Here is a tiny trained network, its code and every weight. The questions are about switching its units off for an input and a target symbol, where a switched-off unit gives its printed mean instead of its output.

import numpy as np


def w(rows, s, z=0):
    codes = np.array(rows[::2]) - 128.0
    scale = np.full(codes.shape[1], s)
    scale[-1] = z or s
    return codes * scale


def softmax(a):
    e = np.exp(a - a.max(-1, keepdims=True))
    return e / e.sum(-1, keepdims=True)


def log_softmax(a):
    a = a - a.max(-1, keepdims=True)
    return a - np.log(np.exp(a).sum(-1, keepdims=True))


def net(x, mask):
    ids = ['ΠΩβδεζηθλξτφ'.index(c) for c in x.split()]
    T = len(ids)
    res = E[ids] + P[:T]
    u = 0
    for l in range(2):
        r = res
        for j in range(3):
            rows = slice(4 * j, 4 * j + 4)
            q, k, v = (r @ M[l][rows].T for M in (Q, K, V))
            z = softmax(np.where(np.tri(T) > 0, q @ k.T / 4**0.5, -1e9)) @ v
            o = O[l][rows]
            res = res + np.where(mask[u + j], z, o[:, -1]) @ o[:, :-1]
        u += 3
    return log_softmax(res[-1] @ U[:, :-1].T + U[:, -1])


Q, K, V, O = {}, {}, {}, {}
E = w([
[126,219,23,100,130],'Π',
[69,118,137,216,90],'Ω',
[73,225,172,120,60],'β',
[170,166,106,131,2],'δ',
[175,90,84,142,34],'ε',
[102,173,240,105,63],'ζ',
[99,213,133,55,150],'η',
[199,172,168,74,23],'θ',
[136,47,150,144,61],'λ',
[175,108,210,59,101],'ξ',
[25,47,167,103,186],'τ',
[83,118,147,48,203],'φ',
],0.0085)
P = w([
[197,229,173,234,204],'0',
[169,210,184,198,174],'1',
[156,190,194,169,153],'2',
[130,165,187,142,129],'3',
[104,146,182,118,115],'4',
[82,126,180,101,95],'5',
[69,112,177,80,78],'6',
[48,95,169,59,64],'7',
[33,74,171,41,48],'8',
[18,64,166,31,32],'9',
[3,40,160,11,27],'10',
],0.006)
Q[0] = w([
[148,118,99,136,118],'L0H1',
[126,129,133,111,159],'L0H1',
[116,147,129,172,130],'L0H1',
[139,141,113,148,152],'L0H1',
[132,52,75,141,254],'L0H2',
[44,181,114,124,24],'L0H2',
[124,180,142,122,48],'L0H2',
[177,121,81,150,162],'L0H2',
[181,78,73,129,165],'L0H3',
[104,111,144,108,129],'L0H3',
[117,138,92,87,83],'L0H3',
[117,81,155,120,159],'L0H3',
],0.03)
K[0] = w([
[122,140,135,95,140],'L0H1',
[129,124,160,148,142],'L0H1',
[157,150,93,127,124],'L0H1',
[161,148,139,133,134],'L0H1',
[160,182,125,251,129],'L0H2',
[92,152,131,68,75],'L0H2',
[108,117,143,56,129],'L0H2',
[157,161,152,148,165],'L0H2',
[169,170,130,191,190],'L0H3',
[118,128,113,96,132],'L0H3',
[103,113,67,136,103],'L0H3',
[141,145,132,95,157],'L0H3',
],0.028)
V[0] = w([
[113,97,132,169,136],'L0H1',
[77,135,95,172,87],'L0H1',
[151,144,137,92,139],'L0H1',
[54,181,72,127,70],'L0H1',
[119,122,14,154,105],'L0H2',
[24,197,237,148,114],'L0H2',
[150,100,78,127,130],'L0H2',
[117,228,208,76,166],'L0H2',
[122,119,165,126,38],'L0H3',
[137,130,136,111,119],'L0H3',
[186,99,147,86,170],'L0H3',
[253,78,169,23,179],'L0H3',
],0.005)
O[0] = w([
[138,118,135,114,152,127],'L0H1',
[115,56,125,88,118,156],'L0H1',
[119,149,120,146,111,121],'L0H1',
[100,49,114,98,81,167],'L0H1',
[124,93,62,179,107,55],'L0H2',
[80,253,173,109,140,253],'L0H2',
[147,80,92,139,126,78],'L0H2',
[75,199,223,123,97,234],'L0H2',
[105,192,174,117,75,193],'L0H3',
[134,140,144,132,129,135],'L0H3',
[155,107,159,150,180,88],'L0H3',
[196,121,209,185,232,68],'L0H3',
],0.0056,0.0034)
Q[1] = w([
[164,159,120,109,110],'L1H1',
[63,88,250,123,184],'L1H1',
[177,80,101,120,240],'L1H1',
[218,39,186,234,7],'L1H1',
[142,150,35,227,105],'L1H2',
[178,74,50,201,206],'L1H2',
[161,193,246,102,126],'L1H2',
[102,94,130,148,73],'L1H2',
[67,146,53,162,135],'L1H3',
[112,130,116,79,219],'L1H3',
[195,90,120,138,177],'L1H3',
[52,51,114,187,184],'L1H3',
],0.02)
K[1] = w([
[144,149,126,137,84],'L1H1',
[2,91,140,111,179],'L1H1',
[126,125,212,214,190],'L1H1',
[162,2,237,106,5],'L1H1',
[167,168,184,214,78],'L1H2',
[186,174,76,236,146],'L1H2',
[155,101,125,38,193],'L1H2',
[114,142,123,121,76],'L1H2',
[78,142,80,114,66],'L1H3',
[90,160,149,185,167],'L1H3',
[144,177,96,202,181],'L1H3',
[100,179,60,87,172],'L1H3',
],0.022)
V[1] = w([
[125,119,121,82,151],'L1H1',
[237,135,163,100,52],'L1H1',
[181,129,193,162,161],'L1H1',
[129,132,168,192,153],'L1H1',
[109,101,162,197,91],'L1H2',
[90,171,37,19,204],'L1H2',
[133,181,93,166,56],'L1H2',
[237,163,115,58,82],'L1H2',
[62,221,62,118,178],'L1H3',
[135,153,63,206,161],'L1H3',
[219,192,86,9,166],'L1H3',
[223,144,133,170,56],'L1H3',
],0.013)
O[1] = w([
[135,137,129,115,157,114],'L1H1',
[54,136,105,239,131,123],'L1H1',
[98,82,196,172,143,71],'L1H1',
[120,83,186,135,108,107],'L1H1',
[195,99,134,75,105,136],'L1H2',
[4,164,96,168,171,115],'L1H2',
[126,133,136,76,49,141],'L1H2',
[113,152,141,228,50,117],'L1H2',
[166,214,126,30,107,143],'L1H3',
[73,127,61,31,164,1],'L1H3',
[169,201,42,190,119,95],'L1H3',
[62,111,62,166,87,136],'L1H3',
],0.012,0.0088)
U = w([
[151,134,37,126,137,180],'Π',
[79,41,151,107,99,187],'Ω',
[48,179,156,118,96,55],'β',
[93,121,81,153,64,61],'δ',
[89,55,46,136,85,137],'ε',
[118,167,182,117,95,9],'ζ',
[79,152,134,142,197,149],'η',
[160,125,118,186,138,124],'θ',
[96,1,70,134,125,182],'λ',
[172,134,168,153,142,84],'ξ',
[149,83,121,75,147,127],'τ',
[135,92,102,126,227,186],'φ',
],0.0075,0.014)

Each question gives the input, a string of symbols that net reads in full, and the target symbol t.
The units are the heads (4 rows each of Q, K, V and O). Each row of codes is followed by its name. A weight is (code - 128) times the scale printed after its matrix; where a second scale follows, it is the last column's (O and U).
mask holds one flag per head, layer by layer. A switched-off head (its flag False) gives its mean, the last column of its rows in O, instead of its output. The means were averaged over made-up inputs and are rounded, as every weight is.
A unit's drop is (log p(t) with every unit on - log p(t) with that unit switched off) / (log p(t) with every unit on - log p(t) with every unit switched off).
The circuit of an input: a set's keep is (log p(t) with only the set's units on - log p(t) with every unit switched off) / (log p(t) with every unit on - log p(t) with every unit switched off). Starting from all 6 units, units are removed one at a time, each time the one whose removal leaves the highest keep (on an exact tie, the one counted first), for as long as the keep stays at least 0.8.
units of the circuit, in order: the units of the circuit, biggest drop first
unit that matters most: the unit with the biggest drop
which heads matter: for each layer, one digit per head in row order, 1 if its drop is at least 0.15 and else 0, layers parted by /
input Ω θ ξ Ω Ω φ δ, target η: units of the circuit, in order -> [L1H2]
input Ω Π η, target β: which heads matter -> 000 / 011
input ξ Ω Ω η Π η Π Ω Ω Π δ, target ε: units of the circuit, in order -> [L1H1; L0H2; L1H3]
input λ Ω ξ Ω ξ Ω δ, target θ: which heads matter -> 010 / 011
input λ η ξ λ, target θ: units of the circuit, in order -> [L1H2; L1H3; L0H3]
input ε φ ε λ λ ξ ε Ω Ω ε Ω, target λ: which heads matter -> 010 / 001
input Π Ω φ, target φ: units of the circuit, in order -> [L0H3; L1H2; L1H3]
input Ω θ ξ β, target θ: units of the circuit, in order -> [L1H3; L1H2]
input ε Ω ε Ω Ω Ω Ω Ω λ, target λ: units of the circuit, in order -> [L0H2; L1H3]
input Ω β ξ δ, target θ: units of the circuit, in order -> [L1H3; L1H2; L0H2]
input ε ξ Π Ω λ Ω λ Π, target Ω: which heads matter -> 000 / 001
input ξ ζ η θ Π θ φ Π Ω Ω ξ, target θ: which heads matter -> 000 / 011
input Ω Ω η λ ξ, target θ: units of the circuit, in order -> [L1H3; L1H2; L0H3]
input ξ ε Ω η, target β: which heads matter -> 100 / 010
input Ω Ω δ, target δ: unit that matters most -> L1H2
input λ Ω Ω η Π δ ε Ω Ω Ω Ω, target τ: units of the circuit, in order -> [L1H1; L1H2]
input ζ Ω η τ Ω ξ λ ξ Π, target θ: units of the circuit, in order -> [L1H3; L1H2]
input η Ω ε β δ β β τ Π, target φ: which heads matter -> 000 / 010
input ξ θ τ Ω Ω Π Π, target Π: which heads matter -> 011 / 101
input ξ δ λ λ Ω λ Ω Ω Π Ω θ, target θ: unit that matters most -> L1H3
input δ Ω Ω Ω, target Ω: units of the circuit, in order -> [L1H3; L1H1]
input ε ζ δ Ω Ω Ω, target τ: which heads matter -> 001 / 111
input Ω Π Π, target Π: units of the circuit, in order -> [L0H2; L0H3; L1H3; L1H1]
input ξ θ ε, target θ: which heads matter -> 011 / 110
input θ λ φ Ω Ω Ω Π Ω η Π Ω, target β: which heads matter -> 010 / 011
